Each row is followed by roughly how far along a hidden order it lies, from 0 to 9. A new part has a new order.
In the rows, 128 means zero.
[120 123 128 125 132 147 132 133 139 132 149 137 137 157 156 155 160 158 143 145 156 143 132 126 127 117 108 115 124 112 90 98 103 113 97 85 93 106 104 104 95 96 107 103 106 123 114 128 161 141 134 159 160 147 156 173 174 181 171 201 168 166 179 185 155 188 147 160 156 132 138 129 136 123 125 114 114 110 106 98 73 99 68 102 101 80 102 71 112 105 121 106 117 119 134 122 133 139 148 134 139 162 139 139 173 135 152 146 142 136 136 143 140 129 129 126 114 120 125 128 120 125 104 107 112 113 113 122 113 135 110 130 135 123 121 126 133 164 130 138 137 148 140 139 144 159 148 138 138 145 132 137 131 137 125 130 109 100 119 96 113 114 111 84 90 105 109 98 59 86 103 105 108 110 123 101 114 138 141 150 155 165 151 150 163 147 193 171 166 162 167 159 146 166 149 146 160 153 138 141 126 119 120 117 118 118 119 110 85 85 98 101 58 102 114 67 80 79 110 111 103 119 127 135 130 137 146 151 139 162 146 154 144 158 174 145 145 156 148 143 131 131 158 155 131 126 134 123 123 119 100 102 120 123 109 115 109 101 110 115 94 107 122 124 132 128 129 143 155 134 141 146 155 144]
9
[121 122 128 126 132 145 131 134 140 133 149 139 138 156 153 156 159 151 141 144 150 141 130 125 125 113 109 113 122 112 87 96 104 115 100 83 94 102 107 107 105 104 108 110 112 126 124 129 183 148 139 159 183 151 163 175 173 188 168 205 169 163 167 165 152 165 146 149 141 118 123 111 121 111 118 108 106 105 99 96 76 97 66 104 106 91 108 88 114 116 126 114 122 144 158 132 150 156 157 153 144 161 142 143 167 136 144 142 136 131 132 139 133 117 117 122 110 110 123 123 118 119 97 104 111 118 116 126 119 135 119 138 154 133 130 131 144 170 136 146 138 152 137 138 142 153 138 133 130 134 124 128 108 126 118 116 84 85 114 87 109 105 109 89 94 107 112 112 87 106 122 124 134 129 162 150 158 166 150 173 179 185 172 160 171 148 202 163 158 149 153 146 134 139 131 127 100 95 118 121 110 81 103 101 85 111 114 105 80 89 103 110 84 114 124 103 112 122 134 132 133 145 141 152 137 156 167 175 156 175 147 152 137 149 162 134 130 136 133 127 123 106 113 110 108 97 112 111 118 112 92 102 119 126 117 126 122 119 136 139 127 147 146 151 147 151 139 163 170 141 144 147 153 142]
9
[121 122 125 115 122 135 121 127 132 126 138 127 130 145 145 144 153 147 142 144 161 153 140 144 136 156 148 153 140 152 164 144 134 140 146 148 144 141 136 153 138 152 127 131 127 128 120 125 115 128 118 121 110 119 108 113 107 122 106 72 85 102 50 71 95 55 74 102 95 94 95 78 99 97 118 109 109 108 111 106 89 113 88 118 115 115 128 119 136 127 131 128 133 162 171 138 155 180 159 158 149 170 146 145 183 139 165 160 149 150 152 160 159 173 152 152 144 165 153 186 143 168 185 164 150 146 134 142 137 162 132 145 150 127 121 122 121 121 118 110 116 114 116 114 119 107 95 114 104 109 103 111 77 110 109 108 66 72 108 82 101 108 110 89 97 108 113 109 43 97 113 113 116 109 122 98 107 133 133 134 139 149 124 135 139 136 154 146 142 146 150 144 138 157 146 147 160 171 148 150 139 161 145 139 185 135 134 153 158 150 150 138 140 137 134 127 134 129 133 126 120 126 125 132 124 123 120 118 109 113 121 113 108 110 117 111 114 114 123 121 119 101 116 110 121 112 128 122 125 123 117 118 129 140 132 140 125 125 143 141 129 142 143 148 143 145 135 163 166 140 143 150 151 144]
3
[120 121 126 118 126 141 125 129 135 128 147 131 133 170 151 154 159 151 146 148 171 156 141 143 136 152 140 146 136 146 150 132 125 132 130 125 126 124 121 128 108 112 110 98 95 115 84 97 1 108 102 109 57 107 92 103 96 110 101 73 90 112 77 92 115 105 108 137 134 123 139 137 154 158 141 142 169 146 171 149 179 165 173 159 154 200 186 211 167 160 143 155 153 202 201 144 154 169 144 135 129 138 123 121 123 123 118 108 119 108 102 114 109 78 88 101 90 79 109 92 105 102 60 79 83 100 103 117 104 121 103 125 124 114 117 123 126 147 127 134 134 146 138 144 146 164 153 143 143 155 146 148 157 158 147 152 152 143 143 141 145 146 137 129 125 127 130 138 121 112 124 120 125 111 119 88 93 116 124 113 109 116 105 115 105 123 97 105 116 130 121 133 124 135 135 133 135 142 139 145 133 149 136 136 183 135 138 152 160 154 154 138 146 142 137 134 130 136 135 130 120 128 125 133 122 119 114 106 97 94 111 102 96 101 101 103 103 94 111 111 112 78 87 75 100 91 112 111 120 117 119 109 129 142 132 142 132 127 158 152 140 162 157 167 157 166 148 186 191 159 155 173 171 164]
6
[121 121 125 113 122 135 121 127 133 126 142 125 130 141 143 142 151 143 140 142 156 150 138 142 136 153 146 154 139 154 163 144 136 140 143 147 150 147 141 157 142 154 137 139 132 131 131 131 147 133 125 132 118 124 119 117 115 127 109 87 90 110 72 72 100 63 77 95 92 94 94 76 98 89 117 104 102 105 104 101 82 104 79 111 109 98 112 91 119 115 123 112 119 126 140 122 135 121 138 136 135 149 138 137 172 136 159 147 144 144 148 156 164 162 155 151 145 167 155 199 147 177 211 184 182 160 147 151 149 203 151 170 193 148 137 136 146 164 134 137 132 135 128 127 131 137 117 124 117 123 116 120 95 120 114 111 71 68 112 85 105 104 106 80 85 103 104 89 35 79 97 93 92 94 90 56 69 104 118 100 106 113 97 110 107 122 99 112 120 129 125 134 125 136 133 136 138 142 140 144 134 154 141 138 183 137 135 156 171 169 162 145 155 150 142 155 158 157 149 142 142 145 140 152 135 149 152 147 130 149 132 129 123 132 137 123 126 122 129 125 121 101 117 110 121 103 118 115 121 115 98 99 120 126 113 120 114 106 121 115 102 111 117 122 129 125 123 135 139 118 132 125 141 130]
3
[120 124 126 113 120 137 114 125 131 123 139 118 127 138 143 133 153 141 137 143 157 137 136 134 132 144 136 144 137 151 170 141 131 141 144 150 150 147 142 168 144 172 148 151 145 138 151 149 253 152 136 158 160 142 143 148 150 162 143 142 128 140 116 127 130 127 123 138 125 114 123 111 130 124 127 116 129 123 128 109 91 111 80 110 108 89 108 75 112 99 117 85 101 67 67 87 100 1 99 68 94 87 97 102 85 114 96 94 116 104 103 116 113 87 96 113 97 98 120 121 115 126 104 114 118 121 115 130 119 153 120 142 158 131 126 129 138 174 136 145 141 157 142 146 149 172 158 147 150 162 151 155 167 173 157 164 175 170 158 159 161 171 159 162 162 141 162 205 233 157 158 163 175 142 190 167 159 171 150 181 166 168 142 139 142 138 135 133 130 139 132 141 124 137 130 129 107 94 126 134 114 104 114 111 121 120 119 119 96 91 112 107 70 108 117 66 78 73 103 99 87 96 108 107 113 89 89 85 73 74 104 95 90 85 101 100 103 95 114 113 114 83 98 87 110 93 116 111 120 115 99 101 123 135 123 132 120 113 137 134 117 130 133 141 143 136 133 154 167 135 144 144 158 146]
0
[123 119 122 114 124 130 126 129 131 129 137 133 134 142 142 150 148 147 141 145 157 155 142 150 138 159 152 152 137 149 158 142 135 136 138 136 136 133 130 130 129 126 119 113 112 122 102 111 27 110 109 107 77 111 99 95 93 99 90 58 80 98 69 85 100 61 93 104 102 109 109 99 115 118 125 122 131 128 136 133 139 143 152 141 139 167 164 191 155 159 143 160 157 217 218 165 173 239 173 174 155 174 154 144 186 138 148 151 139 139 138 140 137 140 132 128 121 123 124 121 121 114 90 94 97 106 107 110 101 93 89 91 68 93 99 108 86 70 105 87 104 99 111 104 116 106 106 118 116 119 121 123 118 130 128 129 128 137 136 139 141 144 141 151 147 139 144 171 195 151 150 150 158 145 164 163 166 155 140 156 150 147 137 135 135 133 135 131 127 130 127 128 124 125 124 120 105 100 120 122 118 108 116 116 110 121 123 119 111 123 114 119 116 122 127 115 121 122 131 129 129 135 133 141 133 141 147 146 171 155 138 147 142 149 158 138 141 147 142 138 132 139 155 153 146 137 140 132 130 129 113 115 124 123 118 119 116 110 107 107 96 95 103 100 111 94 110 83 87 93 111 86 107 100]
5
[121 120 124 113 121 133 120 127 131 125 136 122 128 140 141 141 148 140 139 141 153 149 139 142 138 153 145 150 138 153 161 144 137 141 145 150 151 147 142 161 144 164 144 146 139 135 142 142 192 141 132 141 139 134 131 132 133 138 125 110 106 120 94 103 111 82 94 111 105 101 101 91 102 98 119 107 103 104 97 104 71 99 66 101 101 80 96 62 104 97 116 92 104 75 78 96 100 42 114 101 112 113 115 118 138 125 126 124 129 128 130 135 142 136 138 138 134 148 146 172 140 162 190 169 175 156 147 153 154 192 163 182 224 163 148 146 171 204 152 173 155 167 151 155 150 175 158 145 150 156 148 147 151 151 139 145 142 130 136 132 132 132 128 121 116 121 118 121 94 101 113 106 103 102 95 62 70 101 114 89 88 93 83 94 78 110 52 77 85 104 90 108 104 97 110 107 64 57 110 118 108 87 109 110 110 120 122 122 108 115 125 122 104 127 129 119 129 132 136 133 134 138 135 149 135 149 161 155 149 164 144 154 141 150 166 140 147 158 149 143 134 148 183 175 171 153 160 142 135 138 160 137 140 151 144 144 134 126 141 137 125 129 132 132 131 124 126 123 133 117 128 114 132 118]
2
[123 120 123 115 122 133 122 128 131 127 137 130 132 145 141 145 148 146 140 145 159 152 140 146 137 162 150 152 138 150 164 144 136 139 141 145 141 139 135 143 136 142 134 128 122 126 115 121 85 130 116 115 93 116 105 103 106 109 100 70 83 100 62 58 96 57 78 113 93 97 92 83 100 99 119 110 109 114 119 113 117 121 108 124 126 131 138 139 138 138 134 138 141 183 193 152 162 219 167 167 155 179 151 150 188 142 164 162 151 151 154 158 158 167 158 140 143 158 151 170 139 152 167 146 147 135 127 132 126 138 118 125 110 114 112 116 103 90 110 93 106 100 109 97 112 93 88 111 98 105 104 110 74 109 107 108 72 82 111 95 111 115 114 99 109 116 120 124 122 122 130 138 140 126 149 136 139 145 140 155 155 163 147 146 149 140 171 155 144 149 158 150 141 179 145 143 159 170 141 144 133 149 138 131 160 130 130 140 135 137 132 122 119 127 127 119 106 108 119 117 110 118 119 117 121 110 111 108 105 104 119 116 112 117 123 119 121 121 126 126 125 120 133 134 139 130 144 133 130 132 150 135 137 150 144 150 139 137 154 152 142 153 147 151 144 147 136 158 155 135 137 137 137 134]
4
[120 121 125 113 120 136 116 125 131 124 139 119 127 141 140 138 150 141 134 141 152 142 135 135 133 147 137 144 138 148 163 141 133 141 144 146 150 149 142 169 148 169 147 150 145 138 151 151 248 153 136 155 163 139 145 149 148 158 141 151 131 138 123 126 137 132 119 139 151 113 126 105 130 124 127 117 124 116 118 111 94 114 80 115 111 99 109 73 108 97 116 89 99 61 66 85 91 1 94 76 96 90 98 103 86 115 99 94 114 103 100 112 110 85 96 109 104 98 118 115 115 122 96 108 115 119 114 128 119 146 118 138 151 129 125 128 138 165 135 143 138 150 140 138 148 168 156 145 150 161 150 151 168 166 157 161 177 172 157 162 164 172 158 170 164 145 165 202 235 159 160 166 177 148 204 175 169 171 149 177 169 176 149 145 147 139 153 140 139 144 149 144 128 138 133 131 127 115 129 136 120 110 120 119 130 120 122 121 95 105 110 112 78 110 117 69 81 78 101 101 92 96 110 107 114 94 91 83 74 69 102 93 88 90 93 98 101 91 112 111 114 77 91 72 97 88 108 113 118 113 94 95 121 132 119 124 115 108 128 126 111 123 131 132 136 133 130 146 155 131 142 138 152 142]
0
[120 119 123 113 119 131 119 125 129 125 133 122 128 136 138 135 141 137 136 138 152 143 135 141 135 146 141 144 136 146 158 145 136 139 143 157 149 147 143 163 151 168 149 148 150 138 155 149 242 151 140 153 160 141 143 150 149 152 143 146 133 136 130 133 129 136 125 136 134 117 123 119 127 122 126 118 119 118 120 112 100 112 84 113 108 92 105 68 106 102 117 91 101 65 57 84 94 2 102 82 98 84 96 106 84 115 102 93 113 103 103 111 111 86 96 109 101 86 116 109 117 114 94 107 111 118 117 127 120 137 120 133 147 129 128 129 137 152 133 143 139 138 137 143 146 163 156 143 149 154 151 151 167 163 154 158 179 171 156 164 163 169 155 172 167 146 163 196 238 168 161 165 176 151 191 188 184 163 149 178 164 178 154 148 157 139 169 149 144 144 143 138 132 139 133 133 123 120 130 133 122 119 122 119 118 122 122 121 106 109 111 112 72 111 117 81 88 83 103 106 90 100 111 99 113 92 87 83 75 68 104 90 91 93 92 99 100 88 109 109 114 81 76 48 85 92 105 109 118 113 94 98 120 122 117 115 117 113 124 119 115 121 127 132 134 128 131 143 143 131 139 142 147 143]
0
[122 122 126 121 129 141 131 132 137 131 147 137 137 153 151 157 159 154 144 147 156 148 139 138 132 138 123 130 130 123 117 114 114 121 109 96 101 109 105 102 96 90 100 88 89 114 83 69 8 114 113 119 109 124 124 132 137 145 141 166 148 151 167 174 162 200 169 180 184 155 171 181 174 174 145 146 163 140 157 136 135 138 127 130 126 119 115 96 112 104 117 94 97 59 55 88 88 1 98 82 98 94 104 110 104 121 119 113 127 121 126 134 135 133 136 139 131 147 142 171 138 157 173 164 164 145 136 142 138 162 133 150 155 131 123 126 122 130 120 113 118 117 120 113 124 119 106 120 116 124 125 125 114 126 130 131 123 124 136 121 139 146 142 136 140 136 142 168 187 144 141 144 150 133 155 133 131 135 130 129 125 110 109 111 102 117 76 85 97 109 95 111 106 100 111 108 71 65 114 122 112 104 118 119 135 128 129 143 150 152 159 144 171 154 146 178 180 180 154 158 165 163 150 170 143 163 166 164 143 165 136 138 127 123 129 118 116 106 114 113 116 81 75 55 85 70 87 97 111 103 66 84 111 113 106 112 114 111 121 122 117 129 136 146 145 146 138 165 172 148 152 161 159 153]
7
[122 121 125 119 126 137 128 130 136 130 140 134 135 149 151 154 143 150 144 147 163 156 141 147 136 151 142 144 134 140 146 126 122 127 122 112 117 121 117 115 106 94 106 96 94 113 83 92 1 108 105 104 53 109 97 102 101 117 106 89 104 119 102 124 128 135 130 144 154 136 153 156 163 173 144 149 176 158 175 154 191 166 189 158 153 182 175 195 160 153 137 141 140 156 160 126 144 102 125 113 114 110 111 111 93 117 103 96 112 101 97 107 103 78 90 101 94 87 111 84 113 110 94 102 112 118 119 128 123 150 128 144 162 138 135 134 149 170 141 152 141 154 143 147 143 159 153 137 141 146 141 138 144 144 138 136 124 121 128 116 126 128 122 108 108 116 120 116 91 101 115 105 116 108 116 95 104 123 127 129 126 139 126 129 135 132 143 136 142 143 145 144 135 153 142 142 158 160 143 144 136 148 139 133 158 131 129 137 128 126 129 121 101 119 122 91 92 87 108 106 100 102 109 105 116 98 96 91 85 81 110 102 103 108 114 116 120 117 129 129 126 132 153 162 161 152 164 148 141 145 192 167 152 173 167 172 154 154 181 165 161 169 159 162 149 151 138 157 152 129 134 126 136 123]
6
[121 122 127 127 133 145 134 134 139 132 149 139 138 156 154 160 161 151 140 144 153 141 131 125 125 113 106 112 122 111 86 98 101 113 100 86 95 103 108 107 100 106 112 107 113 123 124 133 200 148 140 163 174 153 164 176 179 183 169 205 164 162 172 173 148 170 138 149 141 126 125 111 121 115 121 110 105 105 100 97 73 98 61 105 102 90 106 87 116 117 126 119 126 149 157 131 144 166 156 148 142 162 143 138 169 135 146 138 137 137 129 137 132 119 117 121 110 104 123 119 116 119 100 107 115 116 117 128 119 138 120 141 154 133 129 132 144 168 136 150 140 153 139 142 136 153 141 132 129 137 125 131 107 130 116 116 82 84 112 86 106 110 110 87 95 107 112 107 94 106 120 125 147 129 157 149 162 168 151 181 176 185 168 160 167 150 192 165 152 148 150 144 133 146 133 129 106 92 121 122 109 85 101 103 84 112 113 105 82 90 101 108 73 115 123 96 112 124 133 131 140 142 140 160 137 160 165 169 158 176 148 151 140 146 159 133 137 132 133 126 123 108 117 102 111 95 111 109 118 113 85 96 120 124 122 124 122 118 139 135 127 142 144 153 147 149 139 167 175 143 144 145 152 138]
9
